Table B holds the same points as the rows below and some others, measured another way and shuffled. Each row below is followed by which row of B it is.
B:
1: [  38 -128   20 -129   53   79   52   90  110   18  -84  -81   28   -5
   46 -191   11  -59    9 -122  -31 -102   47   54  102]
2: [ 331 -215 -150  -40  127   38  111  -43  -45  -94  109   24  -95  205
   77 -127  167  455  -63 -248  -24 -194  -48  -19  -64]
3: [ 108   -7 -161  -99 -139  107 -117  119   66  324   10    3   86 -189
 -117 -111  -52 -220  -57  313   20  -47   19  115  140]
4: [-132   55   77   95 -410  407  222  290 -103 -117 -235 -162  193 -256
  -31  -66  159  138  220   39    1   91 -362   90   35]
5: [ 130 -115   54 -137    5   10  -28   63  201   97  -62  -21  130  135
   39 -108  -62   -9   59    4   50  -90   -8 -100  -24]
6: [-415 -185  297  -31  -99  -11  -81 -162  389 -127  146   35 -116 -220
  -15  -63 -143 -189 -110 -313  -49 -184  -14   32  -36]
7: [ 294  -82   51 -224 -176  116   80  302  -32  243 -152 -112  147  151
   10 -119  147  183  203   -9   31  -95  -79   36    8]
8: [ 187 -199   98 -144  -91  170   17  177   27   23  -60  -21  -20   79
   48   37   87  338  -15   76   -5   78 -192 -151   46]
9: [ 351 -263  -12 -154  164  149   41  -25  123   20   38   41  -11  230
  115  -97   -6  305 -118  -72   29  -87  -38 -153   43]
10: [ 260 -129  112 -272  119  -40   91  201   61  -49  -83  -20   61  118
   62   28  139  223   82  -32  -62    6  -81 -179   -8]
11: [ 335 -161 -307 -133  -76   11  -12  345 -145  331  -30 -176 -104   51
   50 -172  137  215   26  281  -23  -78   37  193   61]
12: [ 178   35 -122    5   23  -16   59    6   12  -79  -22   50  183   47
  -56  -65   99   92   85  -27    9  -91  -90  -82  -84]
13: [  87  -18   31 -124 -147  116 -143  102  178  234  -78   48  196  -53
  -88   -6 -112 -170    1  313   74   58  -78 -122   87]
14: [  75 -240  164 -225  -46   37 -148  152  218  173  -57  -30  -40   93
   60   -1  -87   49  -55  150   20   47  -28 -151   83]
15: [-275 -280  238  -60  -99   16 -160 -138  408   26  151   22 -150  -72
   39  -79 -208 -100 -156 -172   12 -168    9   -6  -26]
16: [-208 -313  140   34    3  -29 -281 -329  289 -107  269  196 -297   -7
  -44   24 -122   94 -370 -224  -21  -84   -8 -145   37]
17: [ 694   21 -620  -76  446  -74   84  267 -242   11 -212  -64  186  256
   91 -140  158  216   23  520  -14  153   58 -179  116]
18: [-572 -430  268   58 -373   14 -302 -213  418  154  354  -18 -483 -223
    4 -132 -230  -68 -302 -320  -14 -313   47  270  -43]
19: [ 243 -297   -7 -234 -265  142 -177  327  128  561  -66 -167  -67  168
   91 -137 -106  115    3  350  101  -46    6   75   76]
20: [-327 -327  449 -110 -358  201 -124  -51  480  168  108  -37  -94  -80
   61  -76 -255  -63  -58 -197   78 -196 -104   37  -57]
21: [ 285  -75 -277 -169  138  -64 -122   69   69  283   81   34    3  -57
  -52 -120  -36 -143 -132  303  -17  -87  140   52  120]
22: [ 114 -182  -63  -56  -68    6 -182  -90  -19   71  218  167 -227  -48
 -132   49  118  241 -258  -33  -58  -54  -54  -33   81]
23: [ 142 -104  -76  -52  318 -110  140  -29   84 -387   74   60  -25  -27
   84   54  109  259  -62  -59 -116    0 -108 -214  -96]
24: [ 246 -160 -222   40   35   96   87  -62 -130  -68  126   25 -126   79
    0 -163  202  387 -100 -250  -38 -202  -45  105    2]
25: [-388 -222   73  168   51   20 -138 -270  310 -322  155   87 -198 -182
   22  -21 -165  -38 -285 -137  -41  -15  -62 -106   10]
26: [ -34 -120  -55  -64   16  -52   52  166  114  -28  -29 -141  -36  -83
   85 -131   16    2   50   34  -60  -89    0   78  -38]
27: [  79 -141 -304 -107  328 -279 -249 -205  158   98  317  173 -242 -183
 -104  -80  -67 -237 -378  109 -117 -164  275   58  126]
28: [ 327   48 -307 -107  389 -194    1   -4   24  -46  -65   57  189  116
  -26 -155   47 -136    0   81  -34  -69  163 -111   57]
29: [-146 -166 -230  102   -9  -72 -140  -73  129   54  124  -53 -183 -116
    4 -218  -83 -119 -165    4  -27 -178  123  191   24]
30: [  62 -157   53 -131  201  -93  -19  -72  184 -170  108  100  -67  -24
   19   39   15   92 -131  -83  -79  -42  -24 -173   -6]
31: [  56 -220 -142  -11  -13  -56 -139  -18  120  141   95  -32 -142   87
   31 -172  -50   63 -115   -3   14 -168   82   75   -4]
32: [  95  -26   25 -102   38  -22  -13  -79   21  -97  108  163    3  -95
 -138   34  156   84  -86 -173  -81  -79  -67  -80   36]
33: [ 251   31 -133   36 -111    8  -93  -46  -20   69  -15  129  205  190
 -135  -39   81  143   55   23   89  -68 -104 -146  -63]
34: [  43 -197  -99  -24  -72   92   -5  103  -54   -9   80  -43 -218 -120
    5  -49  130  261 -135   14  -84  -28  -85   87   75]
35: [ 105   29  -99   15  -77   43 -106  -50    1   68  -56   93  155   74
 -147 -112   52  -53   -2  -39   50  -57  -13  -53   74]
36: [ 321   60 -368   77  113  195  113  202 -239 -154 -212  -29  177  -14
  -11  -44  176  216    6  370  -21  241 -181 -151  149]
37: [ 168   58 -228   98  -50   78    6  -74  -46    9  -14   74  185   47
 -121 -167   81   20   27  -62   52 -135  -39   19    0]
38: [  87  -30 -126   -6   51   48   16   40   24  -59  -55    0   83  -33
  -24 -105   47   -1  -10   41  -17  -18  -34  -31   55]
39: [ 107 -210 -153   24   47  110  -59   76  121   69 -131 -121   19  197
  140 -227 -117   62  -41  131   79  -12   30  -47   70]
40: [-299 -335  185   23  130 -176 -257 -427  279 -320  401  270 -448 -106
  -66  112  -26  161 -456 -419 -137 -112    6 -162    2]
41: [ 596  -14 -591 -131  270 -118   74  353 -284  177 -120 -136   44  123
   51 -183  228  192   50  423  -64    6  108   76   93]
42: [ -62 -109   -9    6 -195  122  -76  -37  176  174   51  -17   36  -57
  -45 -192  -90 -112  -26  -67   61 -200    3  134   10]
43: [ -66 -173  276 -389 -216   29 -138  420  408  463 -146 -199   95 -142
   90  -22 -256 -339  123  475   36   40    4   -1   55]
44: [-230  -22 -123  103 -177  225  322  470 -110 -271 -201 -358  -33 -462
  150  -83  158  141  181  266 -142  140 -288  215   -5]
45: [   7 -274   28  -38    0   -5 -270 -216  226   96  191  150 -186   92
  -43  -44 -116   65 -291  -71   26  -97   43 -106   70]
46: [ 283 -160 -335  -47  159 -125 -190  -45  -45  156  127   77 -160  121
  -50 -126   63  114 -222  100  -27  -95  146   13  103]
47: [-288    2  161  130 -505  523   96  131   55  -30 -117  -79  140 -384
  -82  -52   -6  -18   59   72   41   76 -364  107   98]
48: [ -45  -92   71  -36  295  -91  198   13  183 -461  -87  -54   74   13
  153  -55   43   98   76 -214  -92  -25  -73 -191 -105]
49: [ 372  215 -280  -28   56  213  332  406 -354 -219 -352 -109  350  -98
  -30  -26  357  225  260  276  -75  230 -264  -93  107]
50: [  39  -58   70   74  108  112  108  -74  101 -362 -180   23  207  209
   65  -92   32  172   76 -235   40   27 -148 -273  -29]
51: [ 231 -159  -73  -47  237  -21   90  -33   51 -221  -14   22   13  209
   97  -89   94  290  -25 -180  -27  -71  -37 -169  -37]
52: [  -5   42 -153   42   17  -59  -65   26  131   25 -133  -39  216   42
  -32 -197  -75 -238   90   78   54  -74   61  -19   -3]
53: [  61  107 -236  106  -35   31   -4  -44 -112 -149   80  140   66 -245
 -192   35  166   52  -77  106  -69   23 -150  -27   32]
54: [ 447   33 -473  251  223  137  153 -332 -249 -301  115  215  125  211
 -100 -196  256  417 -119 -334   27 -200  -82  -60  -19]
55: [-386 -226   65  194 -112  139 -212 -257  343 -124  127   62 -145 -159
    5  -83 -262 -123 -277  -20   40  -26  -63  -52   49]
56: [ 496   32 -165 -286  366 -283  129  178 -185 -109  -91   43  110  205
  -41  -31  365  219  125 -142 -138  -64   79 -140   15]
57: [   8   54  -19   53 -238  305   98  138  -64  -39 -155  -33  196 -154
  -85  -67  105   51   92   69   20   62 -232    4   86]
58: [ 174   40  -66    5 -219  -58 -148  -49  -53  181  -32  109  178  244
 -199 -129  136   57  107 -201   88 -184   -2  -19  -42]
59: [ 246 -110 -357  187  137   30   72 -172 -213 -267  142   99 -132  111
  -32 -128  253  465 -156 -259  -53 -137  -73    5  -20]
60: [  80  -70   42 -303  -68   41  -64  299  304  367  -53 -102  148 -216
   26  -36 -194 -327   53  500   16    4    9   14   60]
61: [ 251 -189  -93  -93 -195  170   39  362  -30  250 -190 -232   47  202
  137 -179   49  271  154  202   71  -17  -95   53    4]
62: [ 200 -151 -191  119  224   40   27 -159  -23 -286  -15   70   -9  259
   56 -134   89  329 -115 -207   11  -41  -43 -185   14]
63: [  72 -214  -72  -82   69  -15    8  146   59  -44    9  -91 -145  -11
  104  -60   44  193  -66   83  -67   -9  -35  -14   15]
64: [-508 -409  344  105 -565  277 -323 -217  403  226  260   26 -337 -151
  -35  -91 -274   14 -283 -216   97 -201 -114  155   14]
65: [-415 -251  450  102 -251  201 -123 -277  320 -294   91  142 -112  -27
  -35   56  -91  160 -165 -441   27  -29 -239 -207  -23]
66: [ 113  -82 -111  113  401  -90  106 -276    7 -642  127  219  -51   43
    8   96  177  389 -193 -267 -120   38 -155 -349  -69]
67: [  32  -42   46  -27 -233  242   -4   50   -8   67  -28   36   72  -99
 -110  -52   87   76  -13  -36   14  -26 -158   21   99]
68: [ 102 -174  -83  -29  -92 -126 -169  114  114  165  -41  -66  -16  240
   50 -100  -40  122   40  117   66  -68   14  -71  -88]
69: [ 194 -200 -107  -59  110   74   48   50  116  -11   12  -48  -11   90
  121 -121  -26  186  -54   60   12  -71  -37  -57  -13]
70: [-518 -158  133  121 -466  337  185  332   91 -121  -39 -320 -181 -572
  109  -82   11   59   72  101  -98   15 -310  333  -20]
71: [ -28 -307  209 -337 -287   74 -180  430  336  542 -100 -248  -66  -38
  141  -87 -232 -146   57  433   55   -1   18   81   63]
72: [  13   74 -114   14    0  -46  -68   14   18  -36 -112   37  169  -12
 -116 -106   54 -152   44   10   -3  -11   12  -56   63]

[  76  -70   62  -36  236  209   18   38    7 -277  -22 -124   78  -73
  167  -17  -38 -205 -186    9  120   21 -111  299   93    0 -102  -75] | 19
[ -86  -16   79   48 -161  -58  -91 -111   46   46   98 -145  351 -178
  136  116   -4 -107   24  -57  -18   37 -106    0  -84   -6  141 -152] | 27
[-101    7 -264  154 -257  152  -83 -234  150  142   18 -299  320 -296
  155  167  -81  -42   82 -315   24  -18 -259   98 -209 -163  351 -328] | 34
[  20  -69  -77  101 -458 -203 -141   -2  143   20   84  -47  176 -194
  228  174  122  -40  159  -93  177  -69    2 -114 -176  -88   50 -185] | 1
[ 260  -39  119  -18  167  -14  -14   97   21 -105   -4  143 -111   58
   26  -52   35  -96  -18  123  183 -118  119  -27  185  -34  -21  153] | 43
[ 125  -96  -99  172  -39   42  -36   28   71  -13  -33  132  -59   -4
   44  -29   67  -17  105 -107  199  -86   91 -103  -25 -185   67  -26] | 3
[ 108   50   36   23  117  -79  156 -176  -35  323   16   52  204  -45
 -178 -125  -75   74  -14  -65  -16 -100   59  -80  217 -141  338  323] | 29
[-159 -147 -218  191 -545 -233 -165   28  165 -135   10 -287  303 -403
  527  351  163   15  216 -302  332 -118 -238  -69 -387  -53  -37 -532] | 31
[-119   -3  440  144  498   99  -12  -53 -129   30  -61   49  185   37
 -126 -208   -1 -103 -144   73 -239    2 -165 -181  143   97  172  255] | 44
[ -34   42  107  198   75  -79  -35 -129   16  298  -58   39  130  -12
 -192  -35   67   72  123  -58 -151 -139 -135 -286  -67   23  370  225] | 6
[  54  -21 -223  124 -263 -123  -26  -70  146  136  -34 -115   93 -208
  103  142   90   93  155 -185  179 -221 -155  -76 -152  -77  219  -45] | 10
[  74  -76   65 -117  -41    0  -45   61   58 -289   87 -159  170 -183
  311  111    9 -198 -134   67  218  -13  -85  251   62   38 -165 -168] | 71
[ 280  -31 -179  135  -53  -45  138   -4   67  191 -127  159 -148    0
  -87 -163   58   97   55 -165  185 -196  154  -92  130 -280  184  324] | 24
[  -4  -73  -75  131  -71   92  -92  -46   88  -37   31  -25  104 -111
   97   50   31  -68   49  -94  113  -42  -79  -16  -89  -93  107 -155] | 42
[-107  141  274   33  239   56  -22 -256  -47  282    3 -224  411  -43
 -179   35 -116 -106  -28   -3 -377   46 -259    8  -11  154  431  125] | 61
[   7   17 -237   20   -9   -1  147 -248   56  283   66  -92  264 -219
  -87    6  -75  148    0 -161  123 -179 -142   44   84 -142  368  101] | 21
[ 127  -52 -173  195 -312 -271   37   30   92  149 -152  -51   42 -121
  147  105  147  115  233 -270  206 -189   16 -148 -167 -142  117   31] | 40
[ 174  -81  -47  -90 -146   28 -106   69  108 -282  112 -103   90 -170
  364  159  -31 -208  -30   18  332  -15   46  201   61  -92 -128 -307] | 23
[ 173   64  336 -160  559  111  213  -85 -144   90   22  115  109  217
 -375 -249  -85 -131 -258  257 -209   58   78  229  349  111   96  560] | 33
[ -61  -70  433    8  186   37 -152  103  -42 -295   47  -29  174  -19
  170  -20   66 -292 -159  188  -77   99  -98   25   33  167 -166  -38] | 26
[  32 -122  -18   86  -77   45  -52   53   68 -187   17  -12   72 -179
  260  -30   49 -102  -75  -80  230  -56  -35   15   45 -149  -61 -118] | 70
[  55 -158  283   86  283   32   43  213  -71 -303  -95  192 -100  137
    0 -206  200 -148 -168  142   46   15   39   44   57   79 -310  269] | 67
[  51  -21   37   34   -1  147  -67  -37   81  -57   22  -38   60  -50
    0  -27   30 -160  -89   31  -33    1 -103  120  -18   -6   72   41] | 7
[-144  -25 -103  236 -386 -170 -108 -117  105  173  -43 -239  342 -248
  201  227   84   28  230 -305    9  -53 -200 -143 -340  -56  246 -256] | 59
[ 250  -14  -77  287 -372 -254  -96   72  145  269 -151  213 -211   54
  -57  -18  220   84  314 -145   78 -216  172 -419 -151 -185  221  240] | 56
[ 203  201 -195  -20 -130   11  161 -405   81  701   75    7  226   24
 -501  -67 -156   95   87  -96 -246  -59   84   41  102 -189  688  439] | 58
[ 154 -144 -180   59 -215  -87  -41  127  116 -229   -9  -35  -16 -178
  359  132   98  -38   77 -121  438 -143   29   48  -47 -142 -144 -229] | 51
[-105 -145 -236   78 -406 -144 -132   16  166 -196   87 -235  248 -365
  440  321  130    1  128 -167  379 -141 -235   47 -278   -8  -70 -467] | 5
[-280   35  154  144  149  -29   16 -253  -42  288   31 -129  438 -112
 -204   11   25   63   11  -55 -271  -36 -332 -124 -130  148  370  135] | 49
[ -28   69 -193  202 -163   41  -65 -277  109  374   -2 -168  282 -202
   -7  120 -108   62  203 -305  -27  -99 -147 -157 -117 -197  552 -152] | 41
[ 286 -122 -293  156 -198 -314  239  106   80  177 -152  276 -244  -27
  -74 -155  257  296  126 -160  396 -370  177 -201   69 -244   22  478] | 32
[ 155  -36  -26   21  106  205  -71  -59   57  -46  102   90   31    1
   12  -19  -94 -144   -6   22  141    7  102   50  127 -165  131 -100] | 28
[-183   16  -45  112  375  137  123 -223  -11  175  -65 -167  237 -170
 -180  -48   -5  141  -94 -105  -81 -214 -469   17  -12  111  360  188] | 20
[ 302 -156  -12  -91 -212   49  -47  229   99 -443   48   41  -97  -87
  414  -23   46 -298 -156   39  388   56  244  284  157 -213 -381 -149] | 11
[  -5  -26 -198  127  -87 -112   54 -100   72  145  -70 -162  180 -196
   82  142   50  131  143 -227  166 -205 -197  -36 -136  -43  229  -49] | 14
[-136 -102  229  234  184  -25  -15   90  -40 -121 -180  -42   82  -62
   93  -93  182  -43  -60  -81  -56  -75 -241 -129 -110   93  -41  125] | 18
[-130  -73  412   36  325  -24   -3   85 -116 -237  -67 -114  245   21
   85   -6  104 -188 -139  105 -129   87 -192  110  -56  266 -175   64] | 45
